Below are the code and all the weights of a small trained network. Each question names an input and a target symbol and asks about switching units off, where a switched-off unit gives its printed mean instead of its output.

import numpy as np


def w(rows, s, z=0):
    codes = np.array(rows[::2]) - 128.0
    scale = np.full(codes.shape[1], s)
    scale[-1] = z or s
    return codes * scale


def softmax(a):
    e = np.exp(a - a.max(-1, keepdims=True))
    return e / e.sum(-1, keepdims=True)


def log_softmax(a):
    a = a - a.max(-1, keepdims=True)
    return a - np.log(np.exp(a).sum(-1, keepdims=True))


def net(x, mask):
    ids = ['ΓΩαδθξ'.index(c) for c in x.split()]
    T = len(ids)
    res = E[ids] + P[:T]
    u = 0
    for l in range(3):
        r = res
        for j in range(2):
            rows = slice(4 * j, 4 * j + 4)
            q, k, v = (r @ M[l][rows].T for M in (Q, K, V))
            z = softmax(np.where(np.tri(T) > 0, q @ k.T / 4**0.5, -1e9)) @ v
            o = O[l][rows]
            res = res + np.where(mask[u + j], z, o[:, -1]) @ o[:, :-1]
        u += 2
    return log_softmax(res[-1] @ U[:, :-1].T + U[:, -1])


Q, K, V, O = {}, {}, {}, {}
E = w([
[2,96,46],'Γ',
[114,253,127],'Ω',
[174,86,178],'α',
[201,81,177],'δ',
[81,194,157],'θ',
[213,74,177],'ξ',
],0.006)
P = w([
[110,165,253],'0',
[171,135,67],'1',
[119,124,92],'2',
[126,107,82],'3',
[133,110,76],'4',
[138,109,74],'5',
[142,114,74],'6',
[133,103,73],'7',
],0.0057)
Q[0] = w([
[157,166,72],'0.h0',
[142,173,129],'0.h0',
[127,136,138],'0.h0',
[157,120,32],'0.h0',
[234,135,23],'0.h1',
[94,8,87],'0.h1',
[157,211,149],'0.h1',
[223,241,94],'0.h1',
],0.011)
K[0] = w([
[93,131,170],'0.h0',
[150,118,145],'0.h0',
[144,128,126],'0.h0',
[26,137,173],'0.h0',
[160,179,245],'0.h1',
[221,38,137],'0.h1',
[68,184,114],'0.h1',
[69,228,177],'0.h1',
],0.012)
V[0] = w([
[116,118,106],'0.h0',
[147,145,203],'0.h0',
[127,139,4],'0.h0',
[114,106,155],'0.h0',
[125,116,138],'0.h1',
[163,166,122],'0.h1',
[158,163,106],'0.h1',
[113,104,103],'0.h1',
],0.015)
O[0] = w([
[149,128,125,201],'0.h0',
[40,101,164,2],'0.h0',
[253,191,29,152],'0.h0',
[118,111,165,211],'0.h0',
[110,132,154,173],'0.h1',
[179,99,69,49],'0.h1',
[194,119,51,15],'0.h1',
[144,182,112,107],'0.h1',
],0.012,0.00048)
Q[1] = w([
[96,228,204],'1.h0',
[132,117,154],'1.h0',
[127,124,122],'1.h0',
[164,163,169],'1.h0',
[249,62,233],'1.h1',
[114,178,149],'1.h1',
[234,102,232],'1.h1',
[185,139,217],'1.h1',
],0.02)
K[1] = w([
[36,29,250],'1.h0',
[110,45,116],'1.h0',
[136,137,123],'1.h0',
[39,107,175],'1.h0',
[249,177,249],'1.h1',
[169,61,130],'1.h1',
[247,120,234],'1.h1',
[246,89,204],'1.h1',
],0.014)
V[1] = w([
[186,81,121],'1.h0',
[227,166,205],'1.h0',
[132,153,154],'1.h0',
[176,154,149],'1.h0',
[232,11,221],'1.h1',
[137,172,119],'1.h1',
[51,92,100],'1.h1',
[123,90,138],'1.h1',
],0.012)
O[1] = w([
[106,154,91,65],'1.h0',
[102,61,68,3],'1.h0',
[128,97,131,122],'1.h0',
[126,113,89,55],'1.h0',
[112,252,83,121],'1.h1',
[117,117,160,75],'1.h1',
[158,90,85,253],'1.h1',
[137,137,102,171],'1.h1',
],0.018,0.0063)
Q[2] = w([
[137,74,14],'2.h0',
[120,142,175],'2.h0',
[240,100,9],'2.h0',
[70,71,55],'2.h0',
[199,130,94],'2.h1',
[13,135,79],'2.h1',
[107,133,82],'2.h1',
[173,130,90],'2.h1',
],0.014)
K[2] = w([
[218,111,40],'2.h0',
[68,133,162],'2.h0',
[252,107,99],'2.h0',
[157,117,30],'2.h0',
[123,86,118],'2.h1',
[56,187,109],'2.h1',
[81,137,110],'2.h1',
[111,95,116],'2.h1',
],0.017)
V[2] = w([
[80,90,78],'2.h0',
[136,142,178],'2.h0',
[232,121,93],'2.h0',
[211,131,81],'2.h0',
[132,134,69],'2.h1',
[86,2,116],'2.h1',
[136,128,33],'2.h1',
[128,135,148],'2.h1',
],0.0086)
O[2] = w([
[74,180,64,1],'2.h0',
[132,86,196,222],'2.h0',
[182,61,63,138],'2.h0',
[191,103,54,105],'2.h0',
[76,135,174,57],'2.h1',
[255,234,210,128],'2.h1',
[48,155,218,20],'2.h1',
[145,121,103,149],'2.h1',
],0.0074,0.0071)
U = w([
[156,255,149,2],'Γ',
[176,90,65,141],'Ω',
[110,63,221,218],'α',
[83,117,135,126],'δ',
[131,155,131,25],'θ',
[56,113,128,220],'ξ',
],0.0061,0.0043)

Each question gives the input, a string of symbols that net reads in full, and the target symbol t.
The units are the heads (4 rows each of Q, K, V and O). Each row of codes is followed by its name. A weight is (code - 128) times the scale printed after its matrix; where a second scale follows, it is the last column's (O and U).
mask holds one flag per head, layer by layer. A switched-off head (its flag False) gives its mean, the last column of its rows in O, instead of its output. The means were averaged over made-up inputs and are rounded, as every weight is.
A unit's drop is (log p(t) with every unit on - log p(t) with that unit switched off) / (log p(t) with every unit on - log p(t) with every unit switched off).
The circuit of an input: a set's keep is (log p(t) with only the set's units on - log p(t) with every unit switched off) / (log p(t) with every unit on - log p(t) with every unit switched off). Starting from all 6 units, units are removed one at a time, each time the one whose removal leaves the highest keep (on an exact tie, the one counted first), for as long as the keep stays at least 0.8.
circuit, biggest first: the units of the circuit, biggest drop first
heads that matter: for each layer, one digit per head in row order, 1 if its drop is at least 0.15 and else 0, layers parted by /
drop when u is switched off: that unit's drop, to one decimal
input ξ Γ Γ α Γ Γ ξ, target Γ: heads that matter : 10 / 01 / 00
input Ω δ Ω, target Ω: heads that matter : 11 / 11 / 10
input Ω ξ Γ, target α: circuit, biggest first : 1.h1
input ξ δ ξ Γ Γ Γ Γ, target Ω: circuit, biggest first : 0.h0, 2.h0
input Ω α Γ ξ Γ ξ Γ ξ, target Γ: circuit, biggest first : 1.h1, 2.h1
input Γ α Γ Ω, target α: heads that matter : 01 / 11 / 10
input ξ ξ ξ Γ ξ Ω ξ ξ, target ξ: circuit, biggest first : 1.h0, 1.h1, 2.h1
input Γ Γ ξ α, target ξ: circuit, biggest first : 1.h0, 0.h0, 1.h1, 2.h1
input ξ Ω Γ θ Γ α ξ Ω, target Ω: circuit, biggest first : 2.h0, 1.h0
input Ω ξ Γ Ω Γ δ, target Γ: heads that matter : 00 / 01 / 00
input Γ ξ Γ, target Ω: circuit, biggest first : 1.h0, 2.h0
input ξ ξ δ, target ξ: heads that matter : 01 / 01 / 01
input ξ Γ Γ α θ, target α: heads that matter : 10 / 10 / 10
input θ α ξ δ, target ξ: circuit, biggest first : 1.h1, 2.h1, 0.h1
input Γ Γ Γ α ξ α, target ξ: circuit, biggest first : 0.h0, 1.h0, 1.h1, 2.h1
input θ α α Ω ξ Ω θ, target Ω: circuit, biggest first : 1.h1, 0.h0, 2.h0
input ξ θ ξ Γ ξ Γ δ, target Γ: circuit, biggest first : 1.h1
input ξ ξ Γ, target α: circuit, biggest first : 0.h0, 1.h0, 2.h0
input θ δ Γ Ω, target α: circuit, biggest first : 1.h0, 0.h0, 2.h0
input ξ Γ Γ ξ Γ θ, target α: drop when 1.h0 is switched off : 1.7
input θ Γ α ξ Ω θ, target Ω: drop when 0.h1 is switched off : 2.1
input ξ ξ Γ Γ Ω ξ ξ, target ξ: drop when 0.h1 is switched off : -0.1
input Ω Ω δ α Γ Γ Γ α, target Γ: drop when 2.h1 is switched off : 0.2
